A = [117 122 152 119 123 120 117 103 125]
A[-9] -> 117
A[-7] -> 152
A[-2] -> 103

W =
131  138  126  129  121  140  121  128  131  125  140  125  123  131
109  121  142  137  118  119  138  127  127  121  137  123  118  111
144  138  112  121  132  137  115  133  132  131  125  131  134  138
131  134  121  123  125  132  115  140  133  126  128  129  131  127
118  134  142  137  114  139  136  113  126  121  150  120  114  124
120  122  138  133  128  124  138  113  122  128  131  126  124  126
115  134  142  137  112  139  136  113  127  120  152  120  114  123
131  137  128  131  122  140  127  118  127  126  140  125  123  134
144  137  117  124  135  137  126  116  124  133  126  130  132  143
144  123  109  118  135  119  132  113  120  133  113  132  135  143
111  137  138  135  109  139  120  139  133  119  152  120  114  113
137  137  124  128  128  140  126  119  127  129  135  127  126  138
144  136  110  119  134  133  115  140  133  132  119  132  135  137
W[0, 0] => 131
W[:, 4] => [121, 118, 132, 125, 114, 128, 112, 122, 135, 135, 109, 128, 134]
W[-10, -10] => 125
W[8] => [144, 137, 117, 124, 135, 137, 126, 116, 124, 133, 126, 130, 132, 143]
W[4, -4] => 150
W[-10] => [131, 134, 121, 123, 125, 132, 115, 140, 133, 126, 128, 129, 131, 127]
W[-11, -10] => 132
W[0] => [131, 138, 126, 129, 121, 140, 121, 128, 131, 125, 140, 125, 123, 131]
W[-6, 7] => 118
W[-8, 2] => 138
W[-5, -1] => 143
W[-7] => [115, 134, 142, 137, 112, 139, 136, 113, 127, 120, 152, 120, 114, 123]
W[-4, -1] => 143
W[-12, -2] => 118
W[11, -6] => 127
W[0, -8] => 121
W[:, -1] => [131, 111, 138, 127, 124, 126, 123, 134, 143, 143, 113, 138, 137]
W[1, 4] => 118
W[-11, -3] => 131
W[:, -2] => [123, 118, 134, 131, 114, 124, 114, 123, 132, 135, 114, 126, 135]
W[-10, -9] => 132
W[-10, 7] => 140
W[5, -4] => 131
W[3, 12] => 131
W[-9, -11] => 137
W[5] => [120, 122, 138, 133, 128, 124, 138, 113, 122, 128, 131, 126, 124, 126]
W[10, 9] => 119
W[5, -9] => 124
W[10, -2] => 114
W[2, -13] => 138
W[9, -2] => 135
W[-1] => [144, 136, 110, 119, 134, 133, 115, 140, 133, 132, 119, 132, 135, 137]
W[11, 2] => 124
W[-11, -2] => 134
W[-3, 2] => 138
W[7] => [131, 137, 128, 131, 122, 140, 127, 118, 127, 126, 140, 125, 123, 134]

B =
[[125 127 129 129 129 127 127 126 129 124]
 [124 121 126 129 132 131 130 130 129 127]
 [123 123 124 124 124 133 132 130 129 130]
 [125 127 129 131 132 128 128 129 130 124]
 [125 128 129 129 130 126 126 127 129 125]
 [125 127 129 131 132 128 128 129 129 124]
 [125 127 129 130 130 127 129 129 128 125]
 [119 135 107 128 132 132 122 129 142 130]
 [115 137 113 129 133 127 121 126 136 124]
 [125 127 129 132 132 128 128 129 129 124]]
B[0][0] => 125
B[3][3] => 131
B[2][1] => 123
B[3][0] => 125
B[2][4] => 124
B[:, 6] => [127, 130, 132, 128, 126, 128, 129, 122, 121, 128]
B[0][4] => 129
B[:, 1] => [127, 121, 123, 127, 128, 127, 127, 135, 137, 127]
B[6][3] => 130
B[9][8] => 129
B[1][6] => 130
B[3][6] => 128
B[9] => [125, 127, 129, 132, 132, 128, 128, 129, 129, 124]
B[8][8] => 136
B[:, 9] => [124, 127, 130, 124, 125, 124, 125, 130, 124, 124]
B[5][5] => 128
B[4] => [125, 128, 129, 129, 130, 126, 126, 127, 129, 125]
B[5][0] => 125
B[:, 8] => [129, 129, 129, 130, 129, 129, 128, 142, 136, 129]
B[3] => [125, 127, 129, 131, 132, 128, 128, 129, 130, 124]
B[6][2] => 129
B[9][1] => 127
B[7][5] => 132
B[7][4] => 132
B[4][1] => 128
B[9][4] => 132
B[3][8] => 130
B[0][9] => 124
B[2] => [123, 123, 124, 124, 124, 133, 132, 130, 129, 130]
B[:, 0] => [125, 124, 123, 125, 125, 125, 125, 119, 115, 125]
B[1][3] => 129
B[1][2] => 126
B[9][6] => 128
B[5][7] => 129

x = [115 120 127 132 116 150 143 122 147 130 112 132 144 105]
x[0] => 115
x[4] => 116
x[13] => 105
x[5] => 150

X =
[[131 132 135 120 127 129 125 130 121 130 129]
 [139 113 127 119 127 126 123 157 137 131 122]]
X[0, -11] => 131
X[0, 7] => 130
X[1, 0] => 139
X[:, -10] => [132, 113]
X[0, 2] => 135
X[0, -1] => 129
X[-2, 5] => 129
X[:, 9] => [130, 131]

arr = [144 112 122 137 120 144 109 149 132 139 123 157 129 122]
arr[-14] = 144
arr[11] = 157
arr[3] = 137
arr[6] = 109
arr[5] = 144

data =
[[127 129 127 139 139 128 128 138 141 132 128 129]
 [136 120 114 123 122 141 136 121 142 140 136 142]
 [129 127 127 142 141 127 129 140 144 135 129 129]
 [149 107 116 120 119 140 149 117 150 153 150 139]
 [152 103  99 106 104 157 153 102 153 157 153 156]]
data[0,0] -> 127
data[4] -> [152, 103, 99, 106, 104, 157, 153, 102, 153, 157, 153, 156]
data[4,3] -> 106
data[1,0] -> 136
data[1,9] -> 140
data[:, 0] -> [127, 136, 129, 149, 152]
data[0] -> [127, 129, 127, 139, 139, 128, 128, 138, 141, 132, 128, 129]
data[:, 3] -> [139, 123, 142, 120, 106]
data[3] -> [149, 107, 116, 120, 119, 140, 149, 117, 150, 153, 150, 139]
data[2,4] -> 141
data[0,11] -> 129
data[2,10] -> 129
data[:, 8] -> [141, 142, 144, 150, 153]
data[0,3] -> 139
data[4,8] -> 153
data[1,7] -> 121
data[2,6] -> 129
data[3,6] -> 149
data[0,7] -> 138
data[2,3] -> 142
data[1,8] -> 142

m =
[[139, 139, 134, 127, 134, 132],
 [141, 146, 136, 126, 132, 134],
 [142, 150, 136, 127, 132, 136],
 [140, 142, 135, 126, 132, 132],
 [139, 138, 134, 127, 134, 132],
 [125, 123, 134, 134, 122, 126],
 [122, 112, 122, 133, 139, 128],
 [126, 123, 135, 134, 122, 126],
 [126, 123, 134, 134, 122, 127],
 [123, 113, 122, 133, 140, 128],
 [125, 122, 134, 134, 122, 126],
 [142, 149, 136, 127, 132, 136],
 [122, 112, 122, 133, 140, 128],
 [126, 123, 134, 134, 122, 126],
 [125, 121, 134, 134, 123, 126],
 [141, 146, 136, 127, 132, 134]]
Rows and columns are counted from 0.
(0, 0)	139
(11, 4)	132
(12, 1)	112
(9, 2)	122
(9, 1)	113
(6, 4)	139
(7, 4)	122
(9, 3)	133
(8, 3)	134
(0, 5)	132
(8, 4)	122
(15, 1)	146
(10, 2)	134
(3, 5)	132
(0, 4)	134
(12, 4)	140
(10, 4)	122
(5, 3)	134
(3, 0)	140
(4, 2)	134
(13, 4)	122
(9, 0)	123
(10, 5)	126
(8, 0)	126
(2, 2)	136
(3, 3)	126
(14, 0)	125
(11, 2)	136

M =
[[122 134 148 125 142]
 [132 130 120 127 127]
 [127 129 151 132 133]
 [133 128 132 127 129]
 [125 122 116 134 144]
 [122 130 126 127 133]
 [120 127 135 128 133]
 [124 129 123 133 137]
 [129 129 112 126 117]
 [121 129 127 130 129]
 [127 129 113 127 123]
 [127 127 134 129 126]
 [132 124 118 125 100]
 [130 134 130 130 149]
 [133 132 149 131 123]
 [129 126 140 128 130]]
Rows and columns are counted from 0.
(0, 0): 122
(12, 4): 100
(15, 0): 129
(1, 4): 127
(8, 2): 112
(6, 3): 128
(5, 2): 126
(14, 2): 149
(3, 0): 133
(1, 2): 120
(4, 2): 116
(13, 3): 130
(0, 2): 148
(9, 0): 121
(4, 3): 134
(1, 1): 130
(15, 4): 130
(8, 4): 117
(13, 1): 134
(3, 1): 128
(14, 0): 133
(10, 4): 123
(8, 1): 129
(5, 4): 133
(5, 3): 127
(0, 1): 134
(13, 0): 130
(14, 1): 132
